Below are the code and all the weights of a small trained network. Each question names an input and a class and asks about switching units off, where a switched-off unit gives its printed mean instead of its output.

import numpy as np


def w(rows, s, z=0):
    codes = np.array(rows[::2]) - 128.0
    scale = np.full(codes.shape[1], s)
    scale[-1] = z or s
    return codes * scale


def norm(h):
    return h / np.sqrt((h * h).mean(-1, keepdims=True) + 1e-5)


def f(y):
    return np.maximum(y, 0)


def log_softmax(a):
    a = a - a.max(-1, keepdims=True)
    return a - np.log(np.exp(a).sum(-1, keepdims=True))


def net(x, mask):
    res = np.array(x, float).reshape(1, 4) / 4 @ E
    u = 0
    for l in range(4):
        y = f(norm(res) @ A[l][:, :-1].T + A[l][:, -1])
        res = res + np.where(mask[u : u + 3], y, B[l][:, -1]) @ B[l][:, :-1]
        u += 3
    return log_softmax(norm(res)[-1] @ U[:, :-1].T + U[:, -1])


A, B = {}, {}
E = w([
[30,140,20,28,121,97,156,140,254,167,102],'x0',
[142,67,52,82,195,187,94,33,198,218,111],'x1',
[132,112,123,136,116,129,129,136,132,126,117],'x2',
[148,127,131,125,127,120,146,125,137,126,117],'x3',
],0.0087)
A[0] = w([
[49,220,110,132,69,59,145,199,149,66,109,2],'L0N1',
[230,118,129,172,178,146,79,73,98,181,195,4],'L0N2',
[111,168,255,240,58,112,170,111,13,70,151,51],'L0N3',
],0.0058,0.0037)
B[0] = w([
[73,205,114,135,61,157,35,10,130,120,42,199],'L0N1',
[254,163,217,200,111,184,17,24,157,134,43,178],'L0N2',
[204,101,86,79,242,106,224,244,116,229,173,255],'L0N3',
],0.0052,0.0099)
A[1] = w([
[67,244,146,94,2,39,97,178,109,89,93,3],'L1N1',
[195,51,210,157,123,176,42,25,113,98,184,3],'L1N2',
[167,181,165,242,116,183,36,10,122,60,81,71],'L1N3',
],0.0052,0.0049)
B[1] = w([
[143,247,192,146,97,150,14,64,235,97,78,253],'L1N1',
[85,72,134,161,6,189,72,95,5,114,154,222],'L1N2',
[180,54,209,86,35,174,83,166,2,74,96,244],'L1N3',
],0.008,0.0041)
A[2] = w([
[118,142,160,144,102,98,104,121,133,51,112,1],'L2N1',
[90,196,150,171,56,83,105,129,195,65,148,51],'L2N2',
[138,104,136,130,119,74,205,255,92,114,173,106],'L2N3',
],0.0098,0.0068)
B[2] = w([
[35,201,132,141,106,68,114,113,91,141,28,149],'L2N1',
[111,124,183,130,62,107,88,162,101,118,36,220],'L2N2',
[139,172,98,119,182,118,254,137,177,79,196,255],'L2N3',
],0.013,0.0078)
A[3] = w([
[111,220,123,135,200,63,255,195,107,70,232,70],'L3N1',
[170,63,182,164,129,130,55,102,92,136,154,23],'L3N2',
[74,135,193,148,59,48,54,159,116,137,60,2],'L3N3',
],0.0083,0.0053)
B[3] = w([
[128,105,167,227,225,109,201,204,181,60,214,249],'L3N1',
[144,90,134,180,28,164,48,78,83,145,175,169],'L3N2',
[68,136,199,135,138,68,100,206,129,10,103,198],'L3N3',
],0.013,0.012)
U = w([
[175,131,198,206,200,95,208,232,101,69,203,199],'0',
[190,197,80,73,82,27,102,116,75,199,184,2],'1',
[55,63,27,41,179,103,155,47,237,253,87,183],'2',
[38,218,204,128,71,59,71,191,177,76,37,158],'3',
[211,37,185,152,57,227,35,55,17,188,145,191],'4',
],0.011,0.0075)

Each question gives the input, the list of numbers given to net, and the class t.
The units are the neurons (one row each of A and B). Each row of codes is followed by its name. A weight is (code - 128) times the scale printed after its matrix; where a second scale follows, it is the last column's (A, B and U).
mask holds one flag per neuron, layer by layer. A switched-off neuron (its flag False) gives its mean, the last column of its row in B, instead of its output. The means were averaged over made-up inputs and are rounded, as every weight is.
A unit's drop is (log p(t) with every unit on - log p(t) with that unit switched off) / (log p(t) with every unit on - log p(t) with every unit switched off).
most important unit: the unit with the biggest drop
k most important neurons: the k neurons with the biggest drops, biggest first
drop when u is switched off: that unit's drop, to one decimal
input [1,-8,-8,-1], class 3: 2 most important neurons	[L0N1 L1N1]
input [0,5,-4,5], class 4: most important unit	L0N3
input [1,2,-3,4], class 2: 4 most important neurons	[L2N2 L0N2 L2N3 L0N3]
input [6,1,-5,0], class 2: 2 most important neurons	[L1N1 L2N3]
input [4,4,-2,8], class 2: 2 most important neurons	[L2N3 L3N1]
input [1,-8,-2,-1], class 3: 3 most important neurons	[L0N1 L1N1 L2N2]
input [-5,1,1,-4], class 4: 2 most important neurons	[L0N2 L2N3]
input [1,6,0,-2], class 2: drop when L3N1 is switched off	0.1
input [4,0,-8,-3], class 3: drop when L0N3 is switched off	2.0
input [5,0,-3,-8], class 3: drop when L0N3 is switched off	3.7
input [6,-1,-7,0], class 3: drop when L0N3 is switched off	2.8
